Here is a tiny trained network, its code and every weight. The questions are about switching its units off for an input and a class, where a switched-off unit gives its printed mean instead of its output.

import numpy as np


def w(rows, s, z=0):
    codes = np.array(rows[::2]) - 128.0
    scale = np.full(codes.shape[1], s)
    scale[-1] = z or s
    return codes * scale


def norm(h):
    return h / np.sqrt((h * h).mean(-1, keepdims=True) + 1e-5)


def f(y):
    return np.maximum(y, 0)


def log_softmax(a):
    a = a - a.max(-1, keepdims=True)
    return a - np.log(np.exp(a).sum(-1, keepdims=True))


def net(x, mask):
    res = np.array(x, float).reshape(1, 5) / 4 @ E
    u = 0
    for l in range(4):
        y = f(norm(res) @ A[l][:, :-1].T + A[l][:, -1])
        res = res + np.where(mask[u : u + 9], y, B[l][:, -1]) @ B[l][:, :-1]
        u += 9
    return log_softmax(norm(res)[-1] @ U[:, :-1].T + U[:, -1])


A, B = {}, {}
E = w([
[228,134,49,126],'x0',
[112,218,65,187],'x1',
[113,161,105,2],'x2',
[123,127,124,129],'x3',
[133,131,134,126],'x4',
],0.00075)
A[0] = w([
[231,102,57,119,162],'L0N0',
[182,161,110,176,2],'L0N1',
[94,218,89,169,158],'L0N2',
[120,165,107,39,49],'L0N3',
[83,111,128,182,94],'L0N4',
[134,107,134,178,104],'L0N5',
[161,103,106,177,4],'L0N6',
[68,125,135,82,49],'L0N7',
[101,188,96,1,143],'L0N8',
],0.0034,0.0024)
B[0] = w([
[174,64,87,190,235],'L0N0',
[62,142,55,160,138],'L0N1',
[87,218,154,206,226],'L0N2',
[161,76,103,234,171],'L0N3',
[186,126,166,112,157],'L0N4',
[98,134,145,52,156],'L0N5',
[180,19,59,68,133],'L0N6',
[201,170,171,104,145],'L0N7',
[94,201,119,2,254],'L0N8',
],0.0033,0.0025)
A[1] = w([
[104,3,157,149,82],'L1N0',
[90,21,198,136,55],'L1N1',
[72,126,242,92,136],'L1N2',
[77,163,15,32,94],'L1N3',
[78,220,63,186,16],'L1N4',
[115,190,107,212,110],'L1N5',
[130,150,215,79,155],'L1N6',
[75,63,161,164,178],'L1N7',
[192,131,19,142,5],'L1N8',
],0.0025,0.0022)
B[1] = w([
[221,143,40,133,177],'L1N0',
[112,191,47,97,167],'L1N1',
[98,188,97,159,236],'L1N2',
[153,104,136,198,250],'L1N3',
[113,18,114,41,189],'L1N4',
[142,112,182,175,229],'L1N5',
[90,150,102,170,230],'L1N6',
[222,152,122,136,211],'L1N7',
[4,173,203,66,162],'L1N8',
],0.0034,0.0014)
A[2] = w([
[55,161,95,36,2],'L2N0',
[180,9,81,67,111],'L2N1',
[77,169,42,111,36],'L2N2',
[135,51,158,184,191],'L2N3',
[96,176,63,190,84],'L2N4',
[89,136,128,4,174],'L2N5',
[44,151,159,60,12],'L2N6',
[197,57,116,29,21],'L2N7',
[76,223,144,160,177],'L2N8',
],0.0027,0.0012)
B[2] = w([
[118,125,175,230,170],'L2N0',
[32,29,97,75,181],'L2N1',
[161,190,158,11,176],'L2N2',
[139,223,81,157,168],'L2N3',
[192,185,100,40,207],'L2N4',
[87,57,172,226,192],'L2N5',
[42,151,240,104,157],'L2N6',
[2,122,66,230,162],'L2N7',
[134,38,98,73,250],'L2N8',
],0.0025,0.0024)
A[3] = w([
[28,76,159,142,131],'L3N0',
[244,147,125,134,90],'L3N1',
[199,150,68,92,131],'L3N2',
[50,81,155,88,149],'L3N3',
[111,84,226,87,82],'L3N4',
[85,30,131,134,71],'L3N5',
[112,178,252,142,140],'L3N6',
[170,74,41,126,114],'L3N7',
[150,91,113,163,2],'L3N8',
],0.0036,0.0038)
B[3] = w([
[194,99,51,79,219],'L3N0',
[23,140,100,43,190],'L3N1',
[207,127,117,90,252],'L3N2',
[33,73,104,128,229],'L3N3',
[115,27,207,73,151],'L3N4',
[108,237,120,38,158],'L3N5',
[179,129,223,164,249],'L3N6',
[90,130,207,174,237],'L3N7',
[91,142,255,239,128],'L3N8',
],0.0039,0.0018)
U = w([
[250,244,8,9,251],'0',
[220,248,246,251,87],'1',
[246,6,5,226,103],'2',
[248,225,13,246,91],'3',
[7,16,250,8,84],'4',
[8,246,245,20,68],'5',
[2,4,16,9,60],'6',
],0.0041,0.0035)

Each question gives the input, the list of numbers given to net, and the class t.
The units are the neurons (one row each of A and B). Each row of codes is followed by its name. A weight is (code - 128) times the scale printed after its matrix; where a second scale follows, it is the last column's (A, B and U).
mask holds one flag per neuron, layer by layer. A switched-off neuron (its flag False) gives its mean, the last column of its row in B, instead of its output. The means were averaged over made-up inputs and are rounded, as every weight is.
A unit's drop is (log p(t) with every unit on - log p(t) with that unit switched off) / (log p(t) with every unit on - log p(t) with every unit switched off).
unit that matters most: the unit with the biggest drop
top k neurons: the k neurons with the biggest drops, biggest first
k most important neurons of layer l: the k neurons of layer l with the biggest drops, biggest first
drop of u: that unit's drop, to one decimal
input [2,-8,0,2,-1], class 2: top 3 neurons => L0N8, L1N0, L1N7
input [7,0,7,7,6], class 6: unit that matters most => L0N2
input [4,0,8,4,-8], class 6: top 2 neurons => L0N2, L1N2
input [0,5,1,2,0], class 5: 3 most important neurons of layer 0 => L0N2, L0N0, L0N3
input [0,-8,-8,-4,4], class 0: top 4 neurons => L0N0, L1N1, L1N4, L3N1
input [-5,0,-7,1,-1], class 0: top 2 neurons => L0N2, L0N8
input [2,-7,-3,3,-6], class 2: top 3 neurons => L0N8, L1N0, L0N2
input [4,0,5,-4,2], class 6: top 4 neurons => L0N2, L1N2, L0N0, L2N1
input [-3,1,-3,0,-6], class 1: top 2 neurons => L0N8, L1N0
input [-1,-8,-1,8,-2], class 0: top 2 neurons => L0N8, L0N0
input [0,-7,-4,3,6], class 0: drop of L0N0 => 0.4
input [-7,-7,-3,-5,0], class 0: drop of L0N8 => 0.9
input [-3,3,-2,0,-6], class 1: drop of L0N8 => 1.0
input [-3,-2,-7,-6,7], class 0: top neuron => L0N2
